j627-j172: [ -2  -3  -9  13   1  20  20 -24   5   9   7  22  15  35   8   0  19  11
   2  33  14  14   1   6   7  28  -3 -24 -26]
j884-j367: [ 13  -2 -15 -12  18 -14  16  22  -4  20  -1 -11 -13 -41   5  13  22  24
   3 -27  10   3 -12 -17 -18 -24  31  -9  -3]
j627-j172: [ 16   5  25 -18 -18 -12   2  26  -3 -16  19   5   4   0   1  -2  10   1
   2   5   0  10  14  -4   1 -20  21   9  16]
j884-j367: [ -2 -10   7  13  -9   3   9   1   4 -14  11 -14 -11  18   0 -10   3  -8
  10  16   7  -7  -7   0   2  16  -2 -22   9]
j627-j172: [ 15  -2  18   6 -15  -9  -7  38   6 -30   8   0 -18  -4  -6 -30  -8 -21
   0   3 -13  10 -11   3  10 -22  16  35  25]
j522-j497: [  8  23  13   5   4  23 -20 -11  -3  -7 -14  30   7   3 -10 -12  -7  -4
 -11  38  -9  28   7  24  21  -8  -7  18   9]
j23-j501: [ 12 -10 -15   1   2 -13   1  12  -3  -7  -1   8   9  -7  -1   2   1   3
  -6 -14   2  -2 -13   2  -1 -11  -1  18  -9]
j447-j140: [-16   9   6  -5   0   1   6   7  14  22  -9   0 -16  -7  13  -4  -1  -3
   3 -17  -9  14   6  -8 -10   2  10  20 -10]
j884-j367: [ -7   8  -1 -20  18  -5  -4 -12  -7  22 -19   0   4 -15   0  34  -4  19
  -6 -10   7   7  13  10 -17  -2 -11  -2  -8]
j522-j497: [ -9  -2   5  -9  -3 -11  14  13   9  12   0 -10 -13  -6  12   8   8   5
   8 -19   4   4   2  -8 -17   2   9   2  -7]
j522-j497: [ -3   9  40  -1 -24  -4  -1   2   0 -35   2 -16 -12  10  -1  14   9  -2
  21  29  23  -5   7  23  -5  14 -30 -38  31]
j572-j981: [  9  15  -3   2  10  20 -33  -2 -10   4   4   4   1 -19 -19 -39 -23 -22
 -17   2 -40  -3   7 -22  28 -30  32  26  25]
j884-j367: [  3 -11 -19   5  23  18  -6 -51 -16   4  -8  29  40  43 -14  27 -12  16
 -22  44  15   7   9  34  11  28 -35 -17 -26]
j23-j501: [ 20 -13 -26 -11   6 -14  11   7  -9   8  11  23  31  -1   3  11  14  19
 -13 -17   4   2  -3 -10  -1 -15  17  16 -28]
j522-j497: [ -4  36  50 -14  -7  10  -8   6   7  -6 -21  16 -19  -7   2  11   5   5
   6  36   7  44  21  35  -3  -5 -11   8  22]
j627-j172: [-13   6  12   0   9   3   1  17  16  19 -13  -7 -35 -12   4 -16 -15 -11
  -2 -10 -18  24   0  -1  -7  -5  19  34   4]
j522-j497: [  6  -4   9 -34  24  -6  -3  -9 -10  21  -7  30  23  24  -8  36 -20  21
 -31  19   0  40  33  29  -9  -4   2  36 -19]
j627-j172: [  8  -6 -32  51  10  17 -11  -4   1 -25 -17  -6 -18 -18 -13 -34  -4 -18
   4  10   0 -17 -52  10  21   1 -20  -9  10]
j447-j140: [-31  16  16 -18  21   6  -1 -11  13  44 -31  -6 -27 -10   8  20 -18   6
  -4 -10  -8  29  22  10 -23  10  -3  20  -9]
j447-j140: [-20   5   1  15  -1   8  22  11  24  21  -8 -16 -39 -12  19 -16  13  -5
  18 -14  -1   9 -14 -14 -12  13  14  -5  -7]
j447-j140: [-15 -14   6 -24  -2  -3 -19 -26  -8  11  14   6  34  48  -9   9 -42 -14
 -25  -2 -25  -8  42  -2   5  15  -9  30 -12]
j627-j172: [  6  -4 -35  47  10   9 -20  -5  -4 -28 -22 -16 -16 -33 -16 -27  -9 -19
   6  -7  -1 -34 -53   7  18  -5 -30 -12  17]
j522-j497: [  6 -53 -23  28  34  -2  20   6   1  -2  11 -28 -31  32 -18 -12 -23  -6
 -13  24   6   3 -29   9  -4  20  16  -8   0]
j572-j981: [-18 -42  -8   6  15  14  22 -27   4  25  33 -17  -1  74  -4 -11 -24 -10
 -14  27 -10  -2  19 -18   2  45  24 -18 -19]
j23-j501: [ -4  16  -7  39 -10  23  -1  -4  13 -15 -15   3 -18 -15   5 -30  15 -14
  18  12   3  -4 -32   4  16   8 -17 -15   5]
j23-j501: [ 15 -15  13 -22 -11 -21  20   9  -9 -13  23   4  20  23   4  31  20  22
   2  13  27   4  14   8 -13   4   2 -21  -5]
j23-j501: [  2   7  -7  31 -23  -1   1  18  15 -28 -12   8  -9 -14  11 -24  14 -15
  17 -12   4  -6 -35   8   8   0 -23  14  -3]
j627-j172: [-36   9   7   0 -34   0  18 -21  21  11  -2   6  15  29  32  14  17  -2
  23 -20  11 -12  14  -4 -12  42 -38 -13 -35]
j23-j501: [ 45 -34 -51 -41  49  -9  42 -11 -37  54  45  22  52   7  -5  42  41  67
 -30   5  22  11  19 -40 -11 -22  83 -42 -43]
j522-j497: [  7  18  -8   4   2  13 -24 -13 -11  -6  -8   9  13 -22 -10  -9  -2  -4
  -4   1 -10 -11  -2  -3  17 -16  -6  -2  11]
j572-j981: [ 25 -24  -9  14  -1 -19  18  26   1 -32   1  15   1  11  -2   7  13  10
  -1  15  26  16 -31  31  -4  -2 -12  11 -10]
j23-j501: [ 16  -5 -19   8  21  10  -2 -16 -14   0  -3  10  12   0 -13   7   4  14
 -10  23  10   2  -9  10   9  -2  -1 -19  -3]
j572-j981: [  3  -9  -6  -3   3   3   0  -7  -6   5  14  -1  10  13  -4  -5  -4  -1
  -7   2  -7  -7   7 -12   6   1  13  -4  -2]
j522-j497: [ -5   1  -7  25  -5   9   7  11  13  -4   0 -15 -27 -14   6 -30   9 -14
  15  -6  -5  -8 -24 -15   5   2  10  -8   8]
j572-j981: [  2 -15  -8  18   8   7  -4   2   2  -6   4  -3  -9  14 -10 -24 -19 -16
 -10  11 -13   2 -12   1  12   3   7  16   4]
j884-j367: [ 33  29   0 -14   6  -9   4  15 -10  -9 -27  46  19 -43   5  37  42  43
   1  10  35  37 -12  37  -7 -32 -14   5 -11]
j572-j981: [  5  24  14   2   0  15 -15  -7  -7 -10  -7  -3  -8 -21  -8  -4   7   0
   7  20   2  -1   2   4  10 -10  -3 -24  28]
j447-j140: [-25   3  15   7  17  24  -4 -30   3  17  -9 -25 -27  16  -8   0 -20  -8
   2  30  -3   2  14   7  -2  29  -8 -31  16]
j447-j140: [ -9  23  29  -5 -27  11 -20  12  10  -5  12   1  -6  -1   3 -40 -13 -32
   3  -7 -37   0  21 -24  19 -14  22  32  23]
j627-j172: [ -8   7   1   4 -10  -1   0   0   6  -2  -5  -5  -4  -9   7  -1   6  -4
  10 -12   2  -9  -4  -3  -3   4 -11  -5   0]
j572-j981: [-16   7  13  -7   4  -1   6   9  16  20 -16   4 -20  -1  11   3  -7  -1
  -1  -8  -6  27   7   8 -13   4   2  30 -10]
j447-j140: [-27 -18 -10  12  -4   2  26  -1  23  26   8 -16 -19  24  20 -14  -1 -10
   9 -21  -6  -4  -4 -22 -12  31  11   2 -26]
j884-j367: [-23   3   3 -11   7  -9  -2   5   6  25  -7 -41 -30 -30   5   3 -11  -6
   9 -41 -12 -20   5 -26 -20  -2  11  -7  12]
j23-j501: [ -2   7 -18   6  16  15 -11 -14  -3  17 -10   9   4 -10  -5 -11 -10  -3
 -11  -3 -15   1  -3  -7  10  -5   6  12  -7]
j23-j501: [  6  -2   4  -6   5   6  10 -11  -8   2  10   2   8  13  -2  13  13  15
   1  24  15   4  10   2  -1   7   6 -32   1]
j447-j140: [-25  -1  31 -17  -4  12 -45 -38 -13  -7   8 -21  13  43 -26  -2 -63 -34
 -18  21 -34 -23  49   4  15  18 -24   5  33]
j884-j367: [ 11 -17 -27  18   3  13  -4 -12  -5  -3  18  18  24  27  -9 -30 -10 -13
 -16  11 -18  -7  -7 -13  26   2  14  14 -14]
j884-j367: [-36  25  19  10 -19  13 -29 -21  11  -6 -23 -21 -15  -9   2 -11 -25 -30
  15 -14 -17 -25   8   3   4  17 -44  -1  20]
j572-j981: [ 32  -7   8   0  -7 -22  25  27  -3 -35  -2  21   6  -1   5  33  38  32
   9  25  49  25 -22  42 -14  -6 -18 -15  -6]
j572-j981: [ -7  26   7 -12  -3  19 -21 -27 -15  10   7 -13  11 -18  -6  -3   2  -2
   5   1 -13 -26  24 -28  12  -8   8 -38  23]
j627-j172: [ -1   9  51 -35 -39 -26   5  45  13 -13  21   3  -5   9  15  -3   2 -11
   7 -16 -12  19  32  -8 -11 -17  22  41  14]
j884-j367: [ -1  12   2   4  -9   3 -10   3   3  -6  -6   6   1 -11   2 -11   0  -8
   3  -7  -8  -2  -3  -1   7  -7  -5  12   4]
j447-j140: [-13 -18 -24  24  20   6  42  -5  16  27  -8 -15 -31   2  17   8  26  19
  15   2  27   9 -29  -1 -21  31   5 -38 -28]
j522-j497: [ 15  -1 -26  19  35  20 -22 -12 -13   5 -14   5  -5 -19 -25 -21 -21  -6
 -21  17 -17   4 -18   5  20 -18  12  11  12]
[ -5  -9  21 -49  -7 -20  22   8  -3  30  33  -7  15  22  13  28   9  18
  -3 -16   0   6  48 -29 -23   0  40  -4 -11]	j23-j501
[-21  10  32  -3 -11   4 -11  -5   7  -7  -6 -18 -19  10  -1  -1 -18 -17
   8  10  -6   0  17  10  -3  14 -18  -3  22]	j23-j501
[-12 -17  -8  13 -28 -16  11  21  17 -10  18 -19  -7   9  15 -25   0 -24
  14 -40 -11 -28 -14 -28  -2   9   3  14  -8]	j447-j140
[ -1  -3  -2  26  -9  10  12   6   8 -12  10 -17 -22  -2   4 -26  16 -10
  18   9   5 -12 -21 -13   7   9   9 -30  12]	j447-j140
[-16  26  20   7 -30  18  -2 -15  13  -7  -3  19   9  16  15 -11  13 -10
  15  15  -1   5  12   4  11  18 -21  -5  -5]	j23-j501
[ 14 -14   3  -8   1 -23 -25  24 -11 -24   3 -14  -2 -13 -20  -6 -32 -17
 -14 -18 -17 -14  -3   3   3 -27   1  36  26]	j627-j172
[-33 -20  31  -9 -13   1  -7 -14  10   3  20 -26  -8  61  -4  -9 -46 -33
  -6   9 -24  -9  37  -5  -1  36  -6  12   9]	j884-j367
[ 18 -26 -10  17  -7 -31  22  47   6 -30   7 -26 -29 -22   3  -4  18   2
  16 -22  22 -13 -44   0 -16 -12   5  -7  10]	j23-j501
[  5 -15 -11 -11  16 -18 -13  11  -7   2  -6  -7   1 -10 -12   8 -27  -3
 -18 -23 -12  -3  -2   4  -7 -16   2  34   1]	j23-j501
[-27 -33 -11   2 -12 -31   2   3   9  -6   2 -37  -4  16   6  12 -28 -18
   5 -50  -2 -42  -7  -6 -21  25 -34  11 -12]	j447-j140
[-21 -15  41 -22  -8  -8   5  -8   5   0  12 -14  -6  56  -1  22 -27  -7
  -4  24   2  13  39  19 -15  32 -13   1   5]	j884-j367
[ 15   4 -11   7 -19   2  23   3   3  -7  14  28  25   8  16   0  43  16
  11   6  20   4 -10  -6   6   3   4 -17 -25]	j23-j501
[  3  22  32  13 -13  22 -11  -5   5 -26  -8  19  -8  15  -6 -15   1 -10
   5  52   3  27   4  32  18   6 -17  -1  21]	j522-j497
[ 15 -24 -10 -10   8 -20  28  40   2  15  29 -22 -21 -14   5 -12  14   7
   1 -26  -4   0  -9 -38 -13 -21  63   2   2]	j884-j367
[  2  -2 -11   9  12  -2 -27  -4  -5 -12 -22   5   3  -9 -16  -3 -31 -13
 -16  -5 -12  -3 -13  23   8  -9 -27  35   5]	j23-j501
[  1 -17 -17  -8   1 -16   1  -5 -11   0  11 -16  16  -1  -3  16  -2   6
  -1 -23   5 -30   0 -14  -8   1  -4 -16  -5]	j522-j497
[ -1  28  28 -12 -12   8 -10  -2   2  -4 -11  20   4  -4   4   7   6   3
   3  17   1  22  18  17   3  -6 -11   9   7]	j522-j497
[-14  -3  19   3 -17  -4   2  13  11  -8  10 -26 -23   6   4 -17  -8 -20
  12  -8  -9 -11   4 -13  -3   8   5  -2  18]	j884-j367
[ -9  22  10 -16   2   1 -11  10   7  22 -15   9  -8 -24   7  -5  -8  -4
  -5 -22 -21  18  14  -7  -4 -18  14  39  -1]	j572-j981
[ -8 -10 -19   0  23   2   5 -19  -7  22  -6 -18  -4  -7  -4  16  -3  12
  -3  -7   7 -13  -2  -7 -11  10  -1 -26  -7]	j884-j367
[ -2  -8  34 -21 -31 -18   8  22  11 -13  24  14  12  44  10  -2  -7 -11
  -3   2  -8  18  28   3  -3   5   7  39  -6]	j627-j172
[ 15 -15 -12   4  18  -5   5   3 -11  -5   2  -9  -5  -6 -11   9   1  11
  -5  10  12  -2 -14   7  -3  -5   5 -17   7]	j23-j501
[  0   2 -14  -1  16   8  30   2  12  36  -6  22  -5  -1  18   6  25  23
  -1   1  10  35  -4  -3 -11   5  25   6 -36]	j447-j140
[  2  13   9 -16 -13  -3 -11 -11  -9  -7   1  12  26   2   0  17   3   6
   0  -1   3  -7  18   4   2  -4 -17  -4   0]	j522-j497
[ 48 -49 -14   6  22  -5  19  28  -9 -16  38  34  15  54 -22 -24 -11   3
 -38  50  -6  43  -9  12  20 -15  56  43 -11]	j572-j981
[ -8   6  19 -32  -7 -23   6   9  -2   9  -2 -15  -1 -15  10  37   8  17
   9 -25  14  -4  20  -1 -27  -4  -6 -11   3]	j522-j497
[-17  -1 -15  20 -18 -14 -23  -1   4 -25 -19 -25  -4 -25   0  -5 -17 -24
  14 -47  -5 -49 -26  -1  -1   4 -50   6   8]	j627-j172
[ 14 -13 -18   5  43  27  14 -24 -10  29   3  21   4  25 -13   2   0  21
 -24  51   5  36   3  10   9   8  30 -14 -16]	j627-j172
[ -9 -10   7   9 -19   5  -7   5   9  -9  21  -7  -2  29  -2 -38 -22 -33
  -3  -3 -28 -11   7 -20  16   7  13  23   7]	j884-j367
[  0 -11  -8   7  17   1   3 -16  -8  -3  -8 -13  -6   3  -9  20  -2  11
   0  16  19  -7  -9  17  -7  14 -19 -33   3]	j447-j140

j311-j231: [-17  20  -6   4  -1  26  24  -7   6  26  -3   5 -13  16 -14  -5   6 -19
   3   1 -15  -9 -19   8   5  -2  -8  19  17]
j676-j382: [  8  -5 -47   5  -2  -5 -22  -3  16  -9   5  -9 -17  20 -15 -18   5  22
  15  -9  -4   2 -10  10   2  22 -25   1   5]
j368-j999: [ 11 -29  11   3   9 -30 -15  18 -12 -40  11   2   3  -4  12  15  27  36
 -20  -1   9  17  -1   6  -7   0 -12  -6 -29]
j725-j735: [ -6  -7 -40  13  -1   1   8  -4  -4   0  37   1 -32  25  10   5   0   5
  -6  -8 -12   2   8  -1   8  23   2  11  33]
j676-j382: [-21  -8  -4  16   0  11   5   0 -35 -10  18   7 -15  29 -14   8  25  16
 -32   4  -8  12  -5  14  -4   5 -12   7  23]
j163-j329: [ 16 -12  -7 -11   8 -26  -6  13  25 -16  -6  -3   3 -15   8  -9   9  18
  19 -10   9   0 -16  -4  -1  -3  -8  -1 -30]
j725-j735: [  8  17  47  17  -4  13  12  -5  23  22  -4   6 -10 -25  24  36 -22 -41
  12  27 -15 -20  17   7  19   8   8   3 -14]
j676-j382: [  4 -12  28  -4   7 -23  19  17   3 -12  11   9   3 -23  31  18   7  -2
   1  -1   6  -1   1 -11   0 -10  18  -1 -18]
j725-j735: [ -3   1  -3   8  19  29 -13   0   2  -1 -19  -1 -25  13 -16  22   3 -17
   5  24  -7 -10   7  -8  17  22  -8  19  20]
j368-j999: [ 10  -6  20  -1 -13 -21 -17  -4  18  -7 -20  -6  15 -35  -4 -25 -24  13
  22   3  18  -8  -5   1  -3 -13   4 -27 -28]
j163-j329: [ 12   3 -25   7  -8  -2  -6 -12  12   9  16  -7  -7   9   4  -5 -10   7
  -7  -8 -11   4   4  11   6   9 -11   3  -3]
j438-j341: [ 12   7  21 -11 -11 -35 -12  36  -8 -34  15  11  36   2  34  29  41   4
  22 -11  -1  16  12  26 -35  14 -10 -32 -32]
j368-j999: [-33   9  23   1 -10   9  53  -3 -17  28  20  15  -9 -15  22  -1 -25 -40
   9   0   2 -18   9 -24   1 -16  56  -3  45]
j676-j382: [ -1  -7  -8  27 -10 -15  13   6  -4 -14  45  10 -20  29  10  16  46  35
 -34 -10 -26  19 -24  48  -4   9 -45  13 -23]
j163-j329: [ 15  59  32  -4 -38  -3  31   3  17  39  31  13  47   6  46  30  17 -41
   4 -19 -39   9   9  55 -25  -4 -16 -13 -43]
j311-j231: [-19  39  -1   3 -25   7  41   6   2  26  29  16   7  27  13   3  30 -23
  14 -18 -29   1 -20  39 -20   2 -15   0   6]
j368-j999: [ -8 -15  13   5  16  -6  17  13  10 -11  -3   8 -24 -12   4   8  12   1
   9   9   4 -10 -18 -12  11  -3   4  15  -1]
j438-j341: [ 13   3   5  -2  13  23 -14 -15  10  17 -24 -10  -2 -10  -8  10 -28 -19
 -10  17   0  -8  18 -18  20   0   6  14   0]
j438-j341: [ 20 -18  20  -9  34  -4 -18  21   7 -26 -21  -1  -4 -14  12  40  14  -4
   0  19   7   0  13 -21  12  10  -1  15 -22]
j311-j231: [ 22 -20   9 -12  10 -29 -18  12  13 -23  -8  -5  10 -31  20   5 -13   9
  15   0  20  -1  15 -22   2  -1  17 -13 -23]
j368-j999: [ -6 -10 -10  25  -3   0  -8  -1  13  -8  10   2 -42  -1   4   6 -15  -2
  28  16  -3 -18   7  -1  16  31   4  -5  24]
j438-j341: [  2   1 -10   8 -25  -2   0 -28 -23  18  29  -7  17   7   2 -18 -24  15
 -47 -15  -4  17  17  13  -4 -15   6 -12   4]
j368-j999: [-12   3  17 -13   5   3  42   2 -21  17  15   9  15  -2  16   7   8 -13
 -33 -12  -1   8  -3 -13  -5 -31  23  16   4]
j725-j735: [ -6  16  48   6  -1  14   8  -1  23  13 -38   5   2 -25 -15  -1  -2 -19
  22  23   0 -19 -23  10   7 -14 -10   1 -24]
j163-j329: [  7 -10   8 -13  -3 -22   4   4 -12  -7  12   0  23 -14  18  -3  -4  10
 -16 -14  12  12  10 -10 -10 -18  18 -11 -14]
j725-j735: [-24   2  20  18  -4  11   4   3  -4  -7 -15   9 -19   4 -25  -6  16   4
  14  18  -1 -11 -26  17  -1   3 -16  -2   8]
j725-j735: [  5 -19 -28 -21   9 -17 -19   4  -2 -21 -18 -10  14   1 -24 -37   9  36
   1 -17  22  10 -20 -13 -11 -14  -8  -4  -9]
j438-j341: [ -4  18 -11   0 -21  -2   7  -6   3  14  11   1  11   8   1 -16  -3  -3
  10 -13  -7   1  -4  17 -12  -1  -4 -12   3]
j438-j341: [-22 -12   2   2   6  -2   6  16 -25 -21   6  10 -13   8  -1   6  16   2
   9   4   8  -1   1 -10  -8   9  14  -6  30]
j368-j999: [-20 -14 -24 -17  18   5  -3  10 -20 -18 -21  -1  -1  17 -35 -27  23  21
   2  -8  18   5 -25 -18 -10  -9  -3   8  23]
j311-j231: [ 13   2  -6  -5  -4   4 -31 -10  -2   0 -14 -11  14  -4  -6  -4 -25  -3
   5   5   7   0  25  -7   0   9   6 -16   3]
j438-j341: [ -2  -7 -44  27 -19  -8 -14  -8   6  -6  37  -3 -39  17  10  -3 -20   7
  23  -1 -10  -8  20   9   8  43   2 -15  38]
j368-j999: [ -3 -29   9   2  15 -20   6  12  -2 -25   0   4 -13 -13   1  -2  15  26
  -8   1  13   2 -18 -11   4 -11   1   7 -12]
j438-j341: [  1  -3 -19  -3   5   2 -11   8 -18 -10  16   0  -5  16  15  22  -1 -10
   4   0  -1   4  32 -13  -3  25  16  -5  30]
j311-j231: [ 10 -11   5  -4  13 -10   0   6  24  -6 -13  -2 -10 -22   7   1  -8  -1
  18   5   8 -11  -6 -17  12  -1   6   7 -14]
j725-j735: [ -8   5 -17  -6 -25 -27   3   7  17  -4   8   2   4 -14  10 -36 -17   0
  61 -17  14 -14  -6  -2 -17   7  20 -36  13]
j438-j341: [  4  -9  -9  11  -7   2  -9 -17 -13   3  16  -6  -6   2   2   0 -22   8
 -26   2  -1   6  21  -2   8   3   8  -4  12]
j163-j329: [-24  41 -25  -3  -9  26  14  13  18  18 -10  10 -12  34 -17  -6  26 -35
  64  -3 -20 -18 -24  22 -14  28 -20   2  33]
j725-j735: [ 32  -1 -19 -28   3 -19  -1  -5  10  11  13 -11  34 -13  28  -4 -19   1
 -19 -28   5  15  22 -20  -2 -17  18   2 -23]
j163-j329: [-21  21  10   2  -9  19  13   4 -15  12   3  10   0  13   2  12   3 -31
  18   6  -8  -8  10   5  -9  11  12  -8  31]
j676-j382: [ -8  -4 -15  -7   9   9 -14   2  -2  -7 -22  -4  -5   5 -24 -15  -2   2
  17   4  11  -6  -5 -14   0   5   1   0  19]
j676-j382: [  9  12   2 -11   5  11 -23   4   5  -2 -27  -5  15   3 -13   5   4  -9
  16   7   1  -1   6   2  -5   8 -11  -4  -7]
j163-j329: [ 26 -19  12 -23  -8 -50 -16   8  15 -19  -4  -8  36 -48  28 -21 -28  18
  20 -17  31   3  14 -22 -11 -20  30 -35 -37]
j163-j329: [ 21 -34  18  15  20  -5 -22 -15   7 -14 -15 -12 -15 -23 -11   6 -13  32
 -46  20   9   5  -2  -9  28 -14 -14  18 -36]
j311-j231: [  9 -18  30   7  15 -14  27   4  17   1  12   6 -18 -32  32  23  -8  -5
 -15   8   0  -8   0 -17  22 -13  17  19 -22]
j311-j231: [  6 -12   0   1  17 -14  35   8  42   8   9   5 -34 -26  28   6  -7 -11
  20  -2  -2 -19 -18 -22  25  -4  14  27 -10]
j725-j735: [-18  -7  39  20 -22 -16  11   4 -36 -16  24  13  11   1   3   3  24  25
 -32   1  -1  16  -9  34 -19 -15  -8 -22 -14]
j676-j382: [  5   9  10   0   7  17 -23  -4  11  -2 -41  -6   9   7 -40  -9  19  12
  -3  13  -2   2 -26  21   0  -5 -42   8 -28]
j368-j999: [ -1  20   9 -13  -2  15  21 -10   6  31 -10  -1  19  -6  -2  -9 -11 -22
  -6  -6  -4  -3  -6  -4   0 -22   8   9  -4]
j311-j231: [ 15  -6  -2 -17   7 -18  -9  11  20 -10 -13  -4   9 -22  14  -3 -11  -4
  32  -4  14  -7   6 -21  -1   2  15  -9 -11]
j311-j231: [-23  13  -3  -7  -2  -6  31  24   1  -6   4  16   1  20  -7 -11  53   5
  23 -17  -7   2 -46  22 -22  -6 -22   6  -2]
j676-j382: [  6   2  -9  -9   3 -13   5  10  29  -1  -8   0  -2 -11   5 -11   3  -2
  35  -8   4 -10 -17  -4   0   1  -2   0 -12]
j163-j329: [ 12  -1  -6   3   4 -17  14  17  15  -8  28   8 -10   7  32  27  25   0
   3  -9 -16   5  -2  12   0  14 -12  11 -17]
j311-j231: [  3   6 -21  -5  -6  -3  -7   0   7   1   2  -3   2   6  -1 -10  -5  -1
  19  -8   0  -2   3   0  -5  10   0  -8   8]
j368-j999: [  6  -9  22   1 -12 -24 -12   5  -1 -16  -2   0  16 -23  10  -5  -8  12
  10   1  14   1   6   4  -9  -5   8 -27 -20]
j163-j329: [ 10 -11  50 -12  10 -21  -3  17  10 -18 -29   3  22 -41   9   6   4   3
  11  10  20  -4  -8 -11  -3 -22   8 -10 -43]
j676-j382: [  9   7  29  -3  -2 -13  15  13   6   0  11   8  14 -13  30  25  11 -12
   0  -2  -7   3   5   8  -5  -5   3  -2 -27]
j676-j382: [-19  -7   0   6   6   4   7  13 -24 -17   9  10 -11  21  -7  10  32   9
  -8   2  -2   6 -10   7  -8   6  -8   5  16]
j438-j341: [ -1  -2  47   8 -13 -14  -1   0  -1  -8 -15   4  18 -24  -8  -9   7  17
  -8   8   8   2 -20  22  -8 -24 -13 -17 -40]
j725-j735: [  7  -2 -34 -21   7  -2 -18   5 -14  -9   2  -7  15  15   2  -2  -2   0
   5 -14   8  10  23 -19 -11  11  13  -6  20]
[ 13   8  20   4   7   1   8   8  18   4   1   5  -3  -5  19  31  12 -15
   0   8 -15  -2   0  11   8   5 -12  13 -26]	j368-j999
[-30 -15  12  19  -5  -9   9  12  -8 -22   1  12 -29  -3 -12 -13  14  15
  26  11   9 -12 -25   6  -4   6   1 -13  19]	j438-j341
[ 10 -17  -3 -14   8 -24   3   8   0 -15   5  -2  13  -9   8  -8  11  23
 -14 -15  11  12 -10  -9  -6 -17   1   2 -23]	j163-j329
[-19   0   4 -16  23  14  12  14   3  -5 -38   5  -3   3 -32 -16  29  -1
  18   4  11  -8 -40 -13  -3 -16  -9  19   4]	j311-j231
[ -1  23  17 -16  -2  14   4   1   7  18 -23   1  22 -11   1   1 -13 -33
  24   3   3 -10   8  -9  -5  -6  15  -7   2]	j676-j382
[ 27 -23 -41  -9   9 -25 -35   2  25 -21  -1 -15  -9 -12   9 -11 -24  18
  26  -8  16  -3  18 -25   9  21   8  -9  -2]	j676-j382
[-19  -6   1  -1   2   7  14  -2 -22   3   6   4  -7   0   0  -4 -11  -9
  -4   1   8  -4   9 -21   0  -5  29  -2  34]	j676-j382
[ -8 -24  19  -5  18 -12   2  22 -29 -32   3   9   1  -1   7  20  27  14
 -16   5  13  10   2 -13  -8  -4   9   1   1]	j438-j341
[ 29  -9  -6 -17  39  24 -17  -9   1   6 -24 -15   8   6 -10  28   3  -1
 -54   8  -4  15  14 -23  22 -10 -13  44 -21]	j725-j735
[  0  19 -20 -14 -17  -2   7  -6  -2  17   8  -2  26  12  -3 -24   1   1
   0 -24  -4   9  -6  11 -17 -11  -4  -8  -1]	j163-j329
[ 28  50 -32 -23 -36   3  -8 -17  -1  40  30 -10  61  25  28   1 -19 -27
  -9 -37 -23  22  43  26 -26   6   1 -22  -7]	j438-j341
[ 12  -6  -8  33 -31 -25 -12  -9  -8 -12  55   1  -8  14  26  13   2  29
 -27  -7 -19  17  18  43  -4  21 -20 -21 -15]	j311-j231
[  9  40 -22  -3 -32  -2  13  -5  23  33  30   2  13   9  33   2 -20 -37
  37 -20 -22  -7  22  19 -11  20   9 -19  10]	j311-j231
[-13  17  15  -2  -7   7   1   5  20   7 -30   4  -1 -14 -14 -15  -7 -21
  54  11   6 -23 -15   1  -4   4   3 -14   6]	j725-j735
[ 13  -9 -33   0   0  -6 -27 -12  29  -3 -18 -15 -13  -7 -21 -34 -23  20
  24  -2  10  -9 -10  -7  11   8 -11  -4  -3]	j163-j329
[-10   8  10  -1   3  26 -18  -2 -38  -3 -10   0  13  21 -16  20   6 -12
 -20  14  -2   9  25   1  -8   9   2  -5  24]	j676-j382
[-12  -3 -14 -11   1  -6  37   4 -23  10  37   8   2   8  27   3   0 -10
 -19 -22   0   8  11 -20  -6 -11  34   8  28]	j311-j231
[  7  13  21  -9  10  16   5  -4  11  16 -25  -2  13  -9  -7   7  -1 -17
  -7   8  -3  -3  -6  -3   6 -15  -5  15 -19]	j725-j735
[ -6 -14  35   6  20  -1  -1  20   4 -23 -20   9 -20 -19   5  27  11 -10
  22  27   9 -15  -2 -14  10   9   7   4  -2]	j163-j329
[-22  32  -6 -11   4  43  21  -1 -26  26  -6   7  11  39 -18  11  24 -32
 -15  -2 -18   6  -3   7 -11  -2  -6  20  32]	j725-j735
[  3 -18  -7  17   6  -8   0   4  -4 -15  25   3 -27   8  14  21   9  13
 -16   5  -7   4   7   3  10  16  -5   9   4]	j368-j999
[  2 -28 -13  14   0 -19 -18  -3   1 -23   5  -5 -21  -7  -7 -16  -8  33
   0   3  12  -1  -4  -4   7   7  -3  -9   1]	j368-j999
[  8  28  -4  -2 -27  22   5 -45   2  53  -2 -14  31  -2 -16 -34 -44  -9
 -38 -12 -10   6   6  13   3 -31   1  -1  -8]	j438-j341
